Below is a small trained network, with its code and all its weights. Each question gives an input and a target symbol and asks what happens when units are switched off, that is, made to give their printed mean instead of their output.

import numpy as np


def w(rows, s, z=0):
    codes = np.array(rows[::2]) - 128.0
    scale = np.full(codes.shape[1], s)
    scale[-1] = z or s
    return codes * scale


def f(y):
    return y / 2 * (1 + np.tanh(0.7978845608 * (y + 0.044715 * y**3)))


def softmax(a):
    e = np.exp(a - a.max(-1, keepdims=True))
    return e / e.sum(-1, keepdims=True)


def log_softmax(a):
    a = a - a.max(-1, keepdims=True)
    return a - np.log(np.exp(a).sum(-1, keepdims=True))


def net(x, mask):
    ids = ['ΔΘΛΞΠΣΨβεζτφω'.index(c) for c in x.split()]
    T = len(ids)
    res = E[ids] + P[:T]
    u = 0
    for l in range(3):
        q, k, v = (res @ M[l].T for M in (Q, K, V))
        z = softmax(np.where(np.tri(T) > 0, q @ k.T / 4**0.5, -1e9)) @ v
        res = res + np.where(mask[u], z, O[l][:, -1]) @ O[l][:, :-1]
        u += 1
        y = f(res @ A[l][:, :-1].T + A[l][:, -1])
        res = res + np.where(mask[u : u + 8], y, B[l][:, -1]) @ B[l][:, :-1]
        u += 8
    return log_softmax(res[-1] @ U[:, :-1].T + U[:, -1])


Q, K, V, O, A, B = {}, {}, {}, {}, {}, {}
E = w([
[179,158,232,59,165,172],'Δ',
[152,47,190,92,98,205],'Θ',
[155,134,157,89,184,38],'Λ',
[131,194,157,140,76,72],'Ξ',
[216,74,82,71,144,60],'Π',
[92,185,101,159,163,31],'Σ',
[99,109,131,146,49,138],'Ψ',
[49,146,106,105,193,90],'β',
[38,82,118,130,96,161],'ε',
[96,70,70,152,33,98],'ζ',
[88,137,113,176,39,3],'τ',
[132,190,111,91,51,179],'φ',
[115,3,207,145,144,87],'ω',
],0.019)
P = w([
[110,195,173,254,115,169],'0',
[112,163,184,186,60,130],'1',
[108,134,164,121,34,103],'2',
[113,112,166,89,22,70],'3',
[128,89,197,83,5,36],'4',
[137,59,217,68,8,36],'5',
[160,41,243,75,26,15],'6',
],0.0061)
Q[0] = w([
[165,50,173,195,137,58],'L0H0',
[37,98,138,44,110,110],'L0H0',
[129,169,165,113,174,72],'L0H0',
[165,142,40,198,255,242],'L0H0',
],0.0071)
K[0] = w([
[116,89,122,134,54,46],'L0H0',
[101,95,153,86,151,95],'L0H0',
[154,166,109,103,192,76],'L0H0',
[132,228,36,254,198,223],'L0H0',
],0.008)
V[0] = w([
[154,152,98,167,101,156],'L0H0',
[254,83,147,136,123,95],'L0H0',
[102,163,116,96,110,129],'L0H0',
[152,103,200,180,165,119],'L0H0',
],0.0083)
O[0] = w([
[175,67,38,179,104,91,30],'L0H0',
[105,100,58,2,127,126,253],'L0H0',
[174,164,155,188,197,157,73],'L0H0',
[50,142,6,12,100,127,235],'L0H0',
],0.0065,0.0043)
A[0] = w([
[172,187,2,98,129,85,120],'L0N0',
[75,134,141,121,115,170,32],'L0N1',
[157,234,217,119,104,177,77],'L0N2',
[195,61,110,145,196,200,128],'L0N3',
[40,182,102,129,153,142,253],'L0N4',
[68,113,237,89,100,136,68],'L0N5',
[143,98,93,163,101,75,97],'L0N6',
[81,23,92,181,156,103,144],'L0N7',
],0.0082,0.0049)
B[0] = w([
[74,81,158,75,145,103,170],'L0N0',
[148,119,117,144,160,102,127],'L0N1',
[180,96,87,121,94,140,144],'L0N2',
[121,130,63,128,216,119,118],'L0N3',
[188,61,254,192,62,65,217],'L0N4',
[116,97,115,133,175,117,253],'L0N5',
[146,176,116,40,116,150,177],'L0N6',
[120,170,94,138,66,115,218],'L0N7',
],0.0078,0.0065)
Q[1] = w([
[168,54,92,116,92,99],'L1H0',
[109,155,125,149,137,87],'L1H0',
[83,124,96,197,173,174],'L1H0',
[64,101,223,76,7,61],'L1H0',
],0.013)
K[1] = w([
[165,93,75,69,125,103],'L1H0',
[78,154,153,94,159,91],'L1H0',
[93,112,161,189,84,127],'L1H0',
[148,7,137,7,180,115],'L1H0',
],0.013)
V[1] = w([
[84,105,135,155,106,187],'L1H0',
[56,126,165,179,184,50],'L1H0',
[3,182,197,111,62,226],'L1H0',
[64,9,38,128,206,180],'L1H0',
],0.0074)
O[1] = w([
[55,89,207,181,133,149,58],'L1H0',
[2,227,113,112,165,186,145],'L1H0',
[108,93,143,121,98,159,122],'L1H0',
[91,81,44,176,157,76,254],'L1H0',
],0.0092,0.0032)
A[1] = w([
[255,149,49,225,138,194,57],'L1N0',
[71,92,4,228,54,151,100],'L1N1',
[160,234,86,143,27,140,85],'L1N2',
[141,123,32,124,70,121,255],'L1N3',
[108,70,159,192,233,76,89],'L1N4',
[119,202,101,117,151,200,63],'L1N5',
[66,216,64,129,163,100,78],'L1N6',
[202,38,123,146,211,153,100],'L1N7',
],0.0076,0.0053)
B[1] = w([
[139,160,105,103,36,243,132],'L1N0',
[172,162,219,67,137,91,223],'L1N1',
[110,209,148,128,66,6,186],'L1N2',
[112,166,169,254,176,65,251],'L1N3',
[162,172,150,117,28,132,162],'L1N4',
[165,167,161,200,156,57,131],'L1N5',
[198,125,166,224,148,191,153],'L1N6',
[151,200,156,118,210,43,151],'L1N7',
],0.0062,0.012)
Q[2] = w([
[200,167,147,105,61,88],'L2H0',
[143,123,98,125,172,198],'L2H0',
[195,97,88,255,174,192],'L2H0',
[134,217,54,174,178,255],'L2H0',
],0.0094)
K[2] = w([
[178,122,131,78,154,130],'L2H0',
[168,175,203,194,117,151],'L2H0',
[118,123,172,176,98,174],'L2H0',
[110,185,246,183,127,142],'L2H0',
],0.011)
V[2] = w([
[78,161,91,75,131,84],'L2H0',
[129,149,61,253,126,29],'L2H0',
[51,99,190,238,1,93],'L2H0',
[150,202,121,185,84,95],'L2H0',
],0.0065)
O[2] = w([
[98,161,107,127,98,129,255],'L2H0',
[153,120,64,80,142,54,209],'L2H0',
[128,85,1,148,171,121,250],'L2H0',
[149,97,78,40,166,197,145],'L2H0',
],0.0092,0.0058)
A[2] = w([
[57,162,186,148,98,73,160],'L2N0',
[205,116,213,71,129,113,1],'L2N1',
[133,110,123,163,69,243,213],'L2N2',
[209,209,137,153,118,184,180],'L2N3',
[60,51,65,98,65,154,168],'L2N4',
[79,80,148,138,255,196,76],'L2N5',
[80,127,61,41,114,61,105],'L2N6',
[122,6,126,90,168,224,82],'L2N7',
],0.0078,0.0057)
B[2] = w([
[140,82,136,90,201,191,245],'L2N0',
[99,124,110,220,70,123,173],'L2N1',
[183,203,129,79,146,118,137],'L2N2',
[89,64,82,70,148,141,157],'L2N3',
[176,186,206,179,154,102,196],'L2N4',
[140,48,123,131,117,254,133],'L2N5',
[115,132,121,160,81,215,251],'L2N6',
[105,176,231,162,170,145,131],'L2N7',
],0.0094,0.02)
U = w([
[68,30,75,38,35,159,94],'Δ',
[149,119,177,151,40,168,40],'Θ',
[148,163,155,180,144,169,16],'Λ',
[135,199,156,136,86,78,138],'Ξ',
[175,224,167,167,165,95,137],'Π',
[2,169,113,222,101,115,174],'Σ',
[114,189,83,95,182,88,255],'Ψ',
[95,204,128,147,58,165,31],'β',
[117,80,101,114,138,201,94],'ε',
[95,188,178,68,151,131,240],'ζ',
[182,112,98,186,86,164,67],'τ',
[188,49,145,114,176,89,221],'φ',
[186,130,138,104,147,154,132],'ω',
],0.0075,0.0045)

Each question gives the input, a string of symbols that net reads in full, and the target symbol t.
The units are the heads (4 rows each of Q, K, V and O) and the neurons (one row each of A and B). Each row of codes is followed by its name. A weight is (code - 128) times the scale printed after its matrix; where a second scale follows, it is the last column's (O, A, B and U).
mask holds one flag per unit, layer by layer, with each layer's heads first. A switched-off unit (its flag False) gives its mean, the last column of its rows in O or B, instead of its output. The means were averaged over made-up inputs and are rounded, as every weight is.
A unit's drop is (log p(t) with every unit on - log p(t) with that unit switched off) / (log p(t) with every unit on - log p(t) with every unit switched off).
most important unit: the unit with the biggest drop
k most important neurons: the k neurons with the biggest drops, biggest first
top k neurons in layer l: the k neurons of layer l with the biggest drops, biggest first
input Λ ζ Π, target Ξ: 2 most important neurons => L2N0, L2N1
input φ Ψ ω Λ Λ ζ β, target ζ: top 2 neurons in layer 0 => L0N4, L0N7
input ζ ε Λ Θ τ, target φ: most important unit => L0N5
input τ ω ω Π, target Δ: 3 most important neurons => L0N0, L2N6, L2N4
input Ψ Δ Θ Δ β, target Θ: 2 most important neurons => L1N3, L0N4
input Θ β Λ ζ Ψ φ, target ζ: top 2 neurons in layer 1 => L1N3, L1N2
input Θ ζ ω ζ Δ β β, target Θ: 3 most important neurons => L0N4, L0N7, L1N3
input ζ Ξ Λ Δ Ξ τ ζ, target Θ: 2 most important neurons => L0N2, L2N1
input Π ζ β β φ Ξ φ, target Ξ: 2 most important neurons => L1N3, L1N2
input Θ ζ ζ β Θ β, target φ: 2 most important neurons => L2N6, L0N4
input Σ Σ Σ β ω ε, target Σ: 2 most important neurons => L2N4, L2N6
input τ Ξ ζ ζ Θ ζ, target φ: 2 most important neurons => L1N3, L1N1
input β ζ ζ ζ τ β, target ε: 2 most important neurons => L2N5, L1N2
input Ψ Σ ω ζ, target Σ: most important unit => L2H0
input τ ε Λ ε, target ζ: top 2 neurons in layer 2 => L2N6, L2N2
input Θ Σ ζ Δ φ, target Θ: 2 most important neurons => L2N1, L0N2
input Σ φ τ, target β: top 2 neurons in layer 1 => L1N2, L1N1
input ω ζ Θ Λ Σ Ξ Λ, target ζ: top 2 neurons in layer 2 => L2N6, L2N0
input ζ ζ φ, target ω: top 2 neurons in layer 2 => L2N2, L2N3
input β ζ Ψ Ξ, target Δ: top 2 neurons in layer 1 => L1N3, L1N2
input ω Λ Δ ω ω Π, target Δ: most important unit => L0H0
input Λ Λ Σ, target ζ: top 2 neurons in layer 2 => L2N6, L2N0
